Here is a tiny trained network, its code and every weight. The questions are about switching its units off for an input and a class, where a switched-off unit gives its printed mean instead of its output.

import numpy as np


def w(rows, s, z=0):
    codes = np.array(rows[::2]) - 128.0
    scale = np.full(codes.shape[1], s)
    scale[-1] = z or s
    return codes * scale


def f(y):
    return np.maximum(y, 0)


def log_softmax(a):
    a = a - a.max(-1, keepdims=True)
    return a - np.log(np.exp(a).sum(-1, keepdims=True))


def net(x, mask):
    res = np.array(x, float).reshape(1, 8) / 4 @ E
    y = f(res @ A[0][:, :-1].T + A[0][:, -1])
    res = res + np.where(mask, y, B[0][:, -1]) @ B[0][:, :-1]
    return log_softmax(res[-1] @ U[:, :-1].T + U[:, -1])


A, B = {}, {}
E = w([
[199,112,126,75,194,141,143,106,118,172,75,147],'x0',
[110,77,107,111,138,220,129,168,45,79,91,146],'x1',
[161,161,69,83,83,117,200,108,114,93,81,39],'x2',
[115,94,220,134,78,146,100,204,167,184,82,140],'x3',
[132,139,70,188,121,95,204,115,101,251,107,203],'x4',
[193,92,59,201,174,120,104,129,209,123,134,132],'x5',
[157,102,102,126,184,127,123,150,165,114,120,128],'x6',
[157,159,117,126,110,147,96,210,86,92,185,110],'x7',
],0.011)
A[0] = w([
[53,146,131,30,58,175,143,132,51,40,149,35,102],'N1',
[102,137,129,127,114,148,129,144,104,77,123,104,63],'N2',
[98,176,183,64,102,123,95,84,120,168,133,147,70],'N3',
[72,150,142,204,126,155,103,167,101,147,167,225,200],'N4',
[191,166,55,100,86,81,176,147,161,173,117,81,4],'N5',
[132,109,164,145,121,179,100,187,123,152,134,145,42],'N6',
[141,36,195,122,126,173,22,227,137,122,91,161,69],'N7',
[115,113,168,126,76,103,127,116,84,135,102,156,30],'N8',
[210,126,74,113,211,129,98,145,152,41,148,138,123],'N9',
[119,65,178,176,127,94,112,78,223,102,82,113,85],'N10',
[100,167,151,51,127,122,131,98,90,171,134,75,93],'N11',
[155,116,131,126,148,166,132,116,170,65,152,109,98],'N12',
[165,164,126,126,126,111,143,166,117,182,128,87,60],'N13',
[117,167,58,186,94,87,196,101,114,193,161,152,119],'N14',
[165,131,68,120,204,140,41,107,144,75,161,62,11],'N15',
[188,129,77,127,165,109,198,117,100,191,31,139,67],'N16',
[109,161,184,49,139,132,131,139,44,146,161,61,159],'N17',
[130,140,131,89,109,150,133,136,89,2,145,81,92],'N18',
[140,101,123,100,95,158,104,116,59,73,85,75,87],'N19',
[109,128,110,78,82,182,143,140,76,51,148,68,42],'N20',
[118,127,209,74,75,133,136,83,197,124,121,99,195],'N21',
[136,45,81,97,192,188,177,92,69,163,52,189,58],'N22',
[102,142,147,84,127,139,106,123,127,92,87,178,58],'N23',
],0.0086,0.004)
B[0] = w([
[93,167,117,158,126,116,119,189,39,73,41,115,249],'N1',
[115,137,109,168,109,158,104,139,114,130,111,120,163],'N2',
[151,141,194,104,163,91,88,95,150,113,134,178,171],'N3',
[100,78,130,177,84,136,80,133,78,194,232,174,221],'N4',
[175,155,159,163,74,102,173,117,162,95,94,80,175],'N5',
[156,106,174,150,96,155,141,160,131,149,132,159,172],'N6',
[153,65,200,125,84,254,98,211,165,163,157,116,230],'N7',
[153,124,156,137,163,81,130,146,141,124,164,156,158],'N8',
[201,115,73,114,184,151,129,105,153,83,189,98,204],'N9',
[28,117,110,96,141,137,75,93,195,168,105,69,193],'N10',
[181,165,143,91,133,79,138,128,112,108,115,157,170],'N11',
[128,133,108,113,169,133,114,153,126,114,153,96,170],'N12',
[158,146,177,124,97,130,152,125,130,112,125,128,149],'N13',
[124,131,86,184,71,64,147,56,119,147,158,148,205],'N14',
[161,102,92,62,146,124,111,114,161,45,190,124,195],'N15',
[163,136,94,115,95,165,220,61,161,178,42,126,203],'N16',
[129,195,165,104,162,112,141,158,92,101,126,172,197],'N17',
[93,145,75,187,142,177,127,160,63,32,103,75,212],'N18',
[124,156,128,162,169,153,110,172,77,94,106,144,187],'N19',
[99,161,88,180,110,148,112,169,94,88,47,116,202],'N20',
[80,167,168,61,173,68,74,147,124,129,94,111,196],'N21',
[120,45,31,86,215,176,174,94,77,165,93,186,212],'N22',
[143,148,162,117,97,131,93,155,86,149,125,110,154],'N23',
],0.0078,0.016)
U = w([
[200,184,112,171,8,69,220,79,175,125,94,43,94],'0',
[192,96,44,104,195,144,105,115,161,25,235,65,184],'1',
[98,157,86,157,128,153,110,196,17,28,88,83,194],'2',
[150,93,42,103,149,151,234,54,104,175,45,181,113],'3',
[139,191,223,23,146,62,113,141,79,107,117,183,161],'4',
[138,45,189,143,90,215,92,212,127,170,177,157,126],'5',
[74,110,79,226,62,63,139,74,75,163,238,217,2],'6',
[2,114,153,104,129,80,69,109,207,157,105,48,120],'7',
],0.0074,0.0016)

Each question gives the input, the list of numbers given to net, and the class t.
The units are the neurons (one row each of A and B). Each row of codes is followed by its name. A weight is (code - 128) times the scale printed after its matrix; where a second scale follows, it is the last column's (A, B and U).
mask holds one flag per neuron, in row order. A switched-off neuron (its flag False) gives its mean, the last column of its row in B, instead of its output. The means were averaged over made-up inputs and are rounded, as every weight is.
A unit's drop is (log p(t) with every unit on - log p(t) with that unit switched off) / (log p(t) with every unit on - log p(t) with every unit switched off).
The circuit of an input: a set's keep is (log p(t) with only the set's units on - log p(t) with every unit switched off) / (log p(t) with every unit on - log p(t) with every unit switched off). Starting from the 12 units with the biggest drops (on a tie, the unit counted first), units are removed one at a time, each time the one whose removal leaves the highest keep (on an exact tie, the one counted first), for as long as the keep stays at least 0.8.
circuit, biggest first: the units of the circuit, biggest drop first
k most important neurons: the k neurons with the biggest drops, biggest first
drop when u is switched off: that unit's drop, to one decimal
input [8,0,3,-2,-1,-5,-7,-1], class 4: 2 most important neurons : [N11 N3]
input [1,-7,-4,0,-8,-1,-2,-5], class 7: circuit, biggest first : [N10]
input [5,-1,1,1,-3,0,2,4], class 1: circuit, biggest first : [N1 N9]
input [-2,-3,4,5,-7,7,1,-3], class 7: 3 most important neurons : [N10 N21 N22]
input [-7,-4,-3,-5,-7,-3,-4,-8], class 7: 3 most important neurons : [N10 N21 N19]
input [3,1,-1,-7,-2,-2,6,-6], class 1: 3 most important neurons : [N9 N15 N1]
input [-1,0,0,6,6,5,-4,-2], class 6: 2 most important neurons : [N4 N14]
input [4,-5,8,8,-8,1,8,-4], class 7: 2 most important neurons : [N10 N21]
input [-5,2,-2,-8,2,7,-6,5], class 1: 2 most important neurons : [N9 N15]
input [6,3,-5,-8,5,-5,-7,3], class 3: 2 most important neurons : [N22 N16]
input [5,4,2,3,-7,7,-6,-8], class 7: 3 most important neurons : [N10 N21 N18]
input [-4,-7,1,8,7,-7,0,6], class 6: 2 most important neurons : [N14 N4]
input [6,7,-2,8,-4,-5,-2,2], class 5: 2 most important neurons : [N7 N6]
input [8,0,-1,5,7,0,-2,6], class 3: most important neuron : [N16]
input [-2,4,5,3,6,7,-7,-2], class 3: 2 most important neurons : [N22 N16]
input [8,-8,3,1,-1,0,-3,-6], class 0: 2 most important neurons : [N5 N16]
input [-2,-3,3,8,-1,1,3,-1], class 7: drop when N10 is switched off : 0.1
input [7,-5,3,2,-1,-1,-2,8], class 4: drop when N14 is switched off : 0.1
input [-5,4,-5,4,-7,-4,2,-7], class 5: drop when N7 is switched off : 2.5
input [8,0,4,5,-1,-7,-2,4], class 4: drop when N4 is switched off : 0.0
input [8,-1,2,-8,1,3,-8,5], class 3: circuit, biggest first : [N16]
